Below is a small trained network, with its code and all its weights. Each question gives an input and a target symbol and asks what happens when units are switched off, that is, made to give their printed mean instead of their output.

import numpy as np


def w(rows, s, z=0):
    codes = np.array(rows[::2]) - 128.0
    scale = np.full(codes.shape[1], s)
    scale[-1] = z or s
    return codes * scale


def f(y):
    return np.maximum(y, 0)


def softmax(a):
    e = np.exp(a - a.max(-1, keepdims=True))
    return e / e.sum(-1, keepdims=True)


def log_softmax(a):
    a = a - a.max(-1, keepdims=True)
    return a - np.log(np.exp(a).sum(-1, keepdims=True))


def net(x, mask):
    ids = ['Ψβεθλμφω'.index(c) for c in x.split()]
    T = len(ids)
    res = E[ids] + P[:T]
    u = 0
    for l in range(2):
        r = res
        for j in range(2):
            rows = slice(2 * j, 2 * j + 2)
            q, k, v = (r @ M[l][rows].T for M in (Q, K, V))
            z = softmax(np.where(np.tri(T) > 0, q @ k.T / 2**0.5, -1e9)) @ v
            o = O[l][rows]
            res = res + np.where(mask[u + j], z, o[:, -1]) @ o[:, :-1]
        u += 2
        y = f(res @ A[l][:, :-1].T + A[l][:, -1])
        res = res + np.where(mask[u : u + 12], y, B[l][:, -1]) @ B[l][:, :-1]
        u += 12
    return log_softmax(res[-1] @ U[:, :-1].T + U[:, -1])


Q, K, V, O, A, B = {}, {}, {}, {}, {}, {}
E = w([
[249,94,90,188,90],'Ψ',
[129,50,102,176,199],'β',
[208,46,159,100,78],'ε',
[78,226,152,79,133],'θ',
[60,177,85,165,178],'λ',
[115,164,167,49,63],'μ',
[227,176,183,70,107],'φ',
[6,99,147,108,127],'ω',
],0.011)
P = w([
[143,102,215,162,132],'0',
[166,65,115,64,229],'1',
[123,123,195,169,108],'2',
[145,93,78,80,190],'3',
[113,132,186,170,93],'4',
[121,112,44,90,145],'5',
[110,132,184,174,96],'6',
[95,139,3,98,97],'7',
],0.0078)
Q[0] = w([
[125,23,111,250,152],'L0H1',
[51,244,100,228,232],'L0H1',
[169,187,196,125,106],'L0H2',
[103,60,109,115,64],'L0H2',
],0.017)
K[0] = w([
[106,4,101,203,125],'L0H1',
[42,178,121,199,234],'L0H1',
[78,157,162,185,127],'L0H2',
[108,159,160,75,107],'L0H2',
],0.02)
V[0] = w([
[79,192,2,64,59],'L0H1',
[198,179,88,140,118],'L0H1',
[120,115,125,146,118],'L0H2',
[129,127,135,135,125],'L0H2',
],0.0082)
O[0] = w([
[221,10,211,139,253,2],'L0H1',
[120,159,164,28,210,84],'L0H1',
[126,128,146,145,139,127],'L0H2',
[124,125,124,140,125,131],'L0H2',
],0.004,0.0034)
A[0] = w([
[208,120,125,156,90,108],'L0N1',
[145,161,91,91,198,73],'L0N2',
[188,14,228,145,255,28],'L0N3',
[121,222,157,159,157,110],'L0N4',
[187,173,133,211,107,2],'L0N5',
[165,55,152,169,119,204],'L0N6',
[95,103,92,186,123,100],'L0N7',
[178,117,153,89,55,131],'L0N8',
[178,154,92,116,111,111],'L0N9',
[112,133,122,56,182,85],'L0N10',
[88,101,188,87,142,111],'L0N11',
[81,130,211,114,116,90],'L0N12',
],0.011,0.0036)
B[0] = w([
[93,182,136,151,180,221],'L0N1',
[160,148,80,162,118,178],'L0N2',
[5,186,215,59,160,161],'L0N3',
[164,45,159,116,159,181],'L0N4',
[91,84,142,42,172,160],'L0N5',
[95,208,92,131,107,229],'L0N6',
[159,95,96,165,160,229],'L0N7',
[184,191,81,139,159,253],'L0N8',
[108,110,99,125,163,192],'L0N9',
[69,150,91,128,66,191],'L0N10',
[102,133,97,110,71,207],'L0N11',
[122,131,178,111,57,222],'L0N12',
],0.019,0.0032)
Q[1] = w([
[182,243,222,140,110],'L1H1',
[166,240,241,145,150],'L1H1',
[52,15,117,132,48],'L1H2',
[173,183,119,11,4],'L1H2',
],0.018)
K[1] = w([
[182,79,192,216,164],'L1H1',
[168,105,230,207,120],'L1H1',
[88,43,105,130,44],'L1H2',
[189,153,124,2,21],'L1H2',
],0.02)
V[1] = w([
[138,167,140,152,113],'L1H1',
[120,85,118,126,103],'L1H1',
[182,49,27,158,151],'L1H2',
[24,231,254,58,102],'L1H2',
],0.0048)
O[1] = w([
[91,158,119,140,118,146],'L1H1',
[149,114,105,122,109,116],'L1H1',
[22,187,157,74,110,51],'L1H2',
[250,66,68,164,128,254],'L1H2',
],0.0027,0.0045)
A[1] = w([
[202,139,223,57,185,31],'L1N1',
[79,141,152,200,137,79],'L1N2',
[163,74,197,132,132,64],'L1N3',
[20,211,170,65,118,66],'L1N4',
[141,103,80,68,99,253],'L1N5',
[117,73,188,192,218,45],'L1N6',
[139,84,179,175,131,161],'L1N7',
[233,147,237,82,89,70],'L1N8',
[143,101,54,105,212,96],'L1N9',
[101,47,60,82,156,184],'L1N10',
[168,183,176,183,46,94],'L1N11',
[228,30,1,183,126,167],'L1N12',
],0.01,0.004)
B[1] = w([
[189,37,144,182,218,163],'L1N1',
[118,145,99,129,80,169],'L1N2',
[28,108,141,178,149,148],'L1N3',
[181,112,219,63,154,237],'L1N4',
[47,161,178,175,157,254],'L1N5',
[180,91,180,198,220,143],'L1N6',
[107,111,175,163,169,162],'L1N7',
[54,112,33,8,113,192],'L1N8',
[82,121,217,114,85,248],'L1N9',
[184,215,151,108,152,224],'L1N10',
[249,102,154,115,85,217],'L1N11',
[147,47,14,169,91,230],'L1N12',
],0.016,0.0057)
U = w([
[109,253,147,63,143,184],'Ψ',
[108,212,26,142,94,253],'β',
[245,202,108,121,114,80],'ε',
[99,99,128,67,95,57],'θ',
[176,136,140,155,159,89],'λ',
[156,174,89,35,52,32],'μ',
[206,134,85,70,161,92],'φ',
[163,107,192,135,11,79],'ω',
],0.0045,0.005)

Each question gives the input, a string of symbols that net reads in full, and the target symbol t.
The units are the heads (2 rows each of Q, K, V and O) and the neurons (one row each of A and B). Each row of codes is followed by its name. A weight is (code - 128) times the scale printed after its matrix; where a second scale follows, it is the last column's (O, A, B and U).
mask holds one flag per unit, layer by layer, with each layer's heads first. A switched-off unit (its flag False) gives its mean, the last column of its rows in O or B, instead of its output. The means were averaged over made-up inputs and are rounded, as every weight is.
A unit's drop is (log p(t) with every unit on - log p(t) with that unit switched off) / (log p(t) with every unit on - log p(t) with every unit switched off).
The circuit of an input: a set's keep is (log p(t) with only the set's units on - log p(t) with every unit switched off) / (log p(t) with every unit on - log p(t) with every unit switched off). Starting from the 12 units with the biggest drops (on a tie, the unit counted first), units are removed one at a time, each time the one whose removal leaves the highest keep (on an exact tie, the one counted first), for as long as the keep stays at least 0.8.
units of the circuit, in order: the units of the circuit, biggest drop first
k most important neurons: the k neurons with the biggest drops, biggest first
k most important neurons of layer l: the k neurons of layer l with the biggest drops, biggest first
heads that matter: for each layer, one digit per head in row order, 1 if its drop is at least 0.15 and else 0, layers parted by /
drop when u is switched off: that unit's drop, to one decimal
input ω μ θ μ, target β: 2 most important neurons : [L0N3; L1N12]
input θ λ Ψ ω, target Ψ: units of the circuit, in order : [L1N10; L1N12; L1N11]
input μ β μ μ β θ β φ, target Ψ: units of the circuit, in order : [L0H1; L0N3; L1N12; L1N11]
input ε μ Ψ φ ω ε, target β: units of the circuit, in order : [L1N12; L1N4; L0N8]
input ω φ θ ω, target β: heads that matter : 00 / 01
input φ λ ω β, target Ψ: units of the circuit, in order : [L0N3]
input β μ Ψ θ ω ω θ μ, target β: 3 most important neurons : [L1N12; L0N3; L1N4]
input μ β β ω Ψ, target Ψ: units of the circuit, in order : [L0N5; L1N12; L0N1]
input θ Ψ β φ φ θ ε μ, target Ψ: 2 most important neurons of layer 0 : [L0N4; L0N10]
input μ Ψ ω Ψ, target β: 3 most important neurons : [L0N3; L1N12; L1N4]
input μ ε ω ω, target β: heads that matter : 10 / 01
input φ θ Ψ θ, target β: 2 most important neurons : [L0N3; L0N1]
input φ ω ω φ, target β: 4 most important neurons : [L1N12; L0N2; L0N10; L1N4]
input ω ε ω ε, target β: 3 most important neurons : [L0N3; L1N12; L1N4]
input ω β ω β ω φ, target Ψ: 3 most important neurons : [L0N3; L0N10; L1N12]
input Ψ ε θ θ ε ω λ, target λ: 2 most important neurons : [L1N6; L0N4]
input Ψ θ Ψ Ψ, target β: 3 most important neurons : [L1N12; L1N4; L1N11]
input θ φ ω Ψ β λ, target Ψ: 3 most important neurons of layer 0 : [L0N3; L0N10; L0N12]
input β ω ε Ψ ε λ Ψ, target Ψ: 2 most important neurons : [L0N5; L0N1]
input μ ω θ φ λ β ω, target ω: 3 most important neurons : [L0N12; L1N11; L0N8]
input ω β λ ω β ω β ε, target Ψ: 2 most important neurons of layer 0 : [L0N6; L0N3]
input ω ω ω β Ψ ε, target Ψ: 2 most important neurons of layer 0 : [L0N3; L0N6]
input λ β Ψ β Ψ ω ω μ, target Ψ: 2 most important neurons of layer 1 : [L1N12; L1N5]
input λ Ψ β φ β, target β: drop when L0H1 is switched off : 0.9
